Below are the code and all the weights of a small trained network. Each question names an input and a target symbol and asks about switching units off, where a switched-off unit gives its printed mean instead of its output.

import numpy as np


def w(rows, s, z=0):
    codes = np.array(rows[::2]) - 128.0
    scale = np.full(codes.shape[1], s)
    scale[-1] = z or s
    return codes * scale


def f(y):
    return y / 2 * (1 + np.tanh(0.7978845608 * (y + 0.044715 * y**3)))


def softmax(a):
    e = np.exp(a - a.max(-1, keepdims=True))
    return e / e.sum(-1, keepdims=True)


def log_softmax(a):
    a = a - a.max(-1, keepdims=True)
    return a - np.log(np.exp(a).sum(-1, keepdims=True))


def net(x, mask):
    ids = ['εζηθλπσφψ'.index(c) for c in x.split()]
    T = len(ids)
    res = E[ids] + P[:T]
    r = res
    for j in range(3):
        rows = slice(3 * j, 3 * j + 3)
        q, k, v = (r @ M[0][rows].T for M in (Q, K, V))
        z = softmax(np.where(np.tri(T) > 0, q @ k.T / 3**0.5, -1e9)) @ v
        o = O[0][rows]
        res = res + np.where(mask[j], z, o[:, -1]) @ o[:, :-1]
    y = f(res @ A[0][:, :-1].T + A[0][:, -1])
    res = res + np.where(mask[3:7], y, B[0][:, -1]) @ B[0][:, :-1]
    return log_softmax(res[-1] @ U[:, :-1].T + U[:, -1])


Q, K, V, O, A, B = {}, {}, {}, {}, {}, {}
E = w([
[164,6,89,209],'ε',
[30,58,123,16],'ζ',
[81,146,53,206],'η',
[227,168,108,87],'θ',
[125,76,104,180],'λ',
[45,75,61,221],'π',
[109,17,34,26],'σ',
[56,54,214,79],'φ',
[135,53,247,147],'ψ',
],0.011)
P = w([
[45,235,97,251],'0',
[56,229,116,232],'1',
[81,188,121,200],'2',
[97,151,137,171],'3',
[116,119,158,155],'4',
[136,96,161,127],'5',
[135,77,176,100],'6',
[160,60,189,92],'7',
[176,53,208,84],'8',
[163,26,227,53],'9',
[185,16,248,31],'10',
[178,11,229,43],'11',
],0.0029)
Q[0] = w([
[113,252,181,15],'H1',
[39,93,206,202],'H1',
[17,70,71,119],'H1',
[91,146,168,167],'H2',
[50,85,185,116],'H2',
[93,108,20,80],'H2',
[117,192,172,162],'H3',
[121,104,98,110],'H3',
[115,115,203,163],'H3',
],0.028)
K[0] = w([
[20,81,88,250],'H1',
[161,65,241,65],'H1',
[136,18,166,26],'H1',
[116,168,165,178],'H2',
[165,172,211,75],'H2',
[217,140,8,115],'H2',
[103,82,120,154],'H3',
[162,145,135,122],'H3',
[117,61,172,94],'H3',
],0.023)
V[0] = w([
[81,150,103,3],'H1',
[131,245,163,99],'H1',
[116,172,239,111],'H1',
[47,78,111,198],'H2',
[142,130,130,128],'H2',
[116,212,132,118],'H2',
[142,173,167,80],'H3',
[227,162,112,113],'H3',
[121,68,127,137],'H3',
],0.014)
O[0] = w([
[32,140,36,2,160],'H1',
[181,48,85,50,2],'H1',
[68,71,198,43,64],'H1',
[81,103,244,3,218],'H2',
[123,131,116,133,124],'H2',
[208,90,82,156,69],'H2',
[69,98,143,43,74],'H3',
[170,68,209,46,105],'H3',
[148,116,86,153,156],'H3',
],0.011,0.0063)
A[0] = w([
[234,210,172,99,97],'N1',
[118,2,180,86,253],'N2',
[82,24,99,95,55],'N3',
[140,23,220,161,63],'N4',
],0.011,0.0067)
B[0] = w([
[195,118,105,53,213],'N1',
[123,219,188,167,247],'N2',
[221,25,136,109,215],'N3',
[87,32,4,164,229],'N4',
],0.013,0.011)
U = w([
[160,41,7,168,10],'ε',
[74,15,69,67,179],'ζ',
[198,132,100,106,171],'η',
[176,16,97,110,201],'θ',
[140,1,156,151,6],'λ',
[148,117,137,175,146],'π',
[103,122,57,112,220],'σ',
[89,62,173,103,210],'φ',
[63,11,102,163,4],'ψ',
],0.0064,0.0039)

Each question gives the input, a string of symbols that net reads in full, and the target symbol t.
The units are the heads (3 rows each of Q, K, V and O) and the neurons (one row each of A and B). Each row of codes is followed by its name. A weight is (code - 128) times the scale printed after its matrix; where a second scale follows, it is the last column's (O, A, B and U).
mask holds one flag per unit, heads first, then neurons. A switched-off unit (its flag False) gives its mean, the last column of its rows in O or B, instead of its output. The means were averaged over made-up inputs and are rounded, as every weight is.
A unit's drop is (log p(t) with every unit on - log p(t) with that unit switched off) / (log p(t) with every unit on - log p(t) with every unit switched off).
The circuit of an input: a set's keep is (log p(t) with only the set's units on - log p(t) with every unit switched off) / (log p(t) with every unit on - log p(t) with every unit switched off). Starting from all 7 units, units are removed one at a time, each time the one whose removal leaves the highest keep (on an exact tie, the one counted first), for as long as the keep stays at least 0.8.
units of the circuit, in order: the units of the circuit, biggest drop first
k most important neurons: the k neurons with the biggest drops, biggest first
which heads matter: for each layer, one digit per head in row order, 1 if its drop is at least 0.15 and else 0, layers parted by /
input π π ζ ε π π ε ε, target ζ: most important neuron => (N3)
input π ψ θ θ, target θ: units of the circuit, in order => (H1 H2 N1 N2)
input θ π σ π θ π φ σ ε η, target σ: units of the circuit, in order => (H1 N3)
input π φ π φ π π, target φ: units of the circuit, in order => (H2 N2)
input η ε ζ θ ζ π ε, target λ: which heads matter => 101
input σ ζ ε π ψ ψ ε, target ψ: 2 most important neurons => (N4 N1)
input ε ζ σ, target σ: units of the circuit, in order => (H1 N3)
input ψ ε ψ λ, target ψ: units of the circuit, in order => (N4 H1 N1)
input φ π π ε θ π π ζ η π, target ε: 2 most important neurons => (N2 N3)
input π φ π η, target φ: which heads matter => 110
input π π π ε, target ε: units of the circuit, in order => (H1 N4)
input π ψ ζ π, target ζ: 2 most important neurons => (N2 N3)
input π ψ ε θ ζ, target θ: units of the circuit, in order => (N3 H3 H1 N4)
input π θ π θ π π θ π, target θ: 2 most important neurons => (N3 N4)
input π σ ε π ε π π π λ, target σ: units of the circuit, in order => (H1 N3)
input η ε π ψ π η, target ψ: units of the circuit, in order => (H1 N4 N1)
input π θ ε ζ ζ, target θ: units of the circuit, in order => (N3 H2 H3 H1)
input π π ψ λ φ π ε π π, target φ: units of the circuit, in order => (H1 H2 N2)
input π η π ψ π π θ ε ψ π φ, target φ: 2 most important neurons => (N2 N4)
input ε θ θ, target θ: which heads matter => 111
input π η θ θ σ θ ζ ψ, target ψ: 2 most important neurons => (N4 N1)
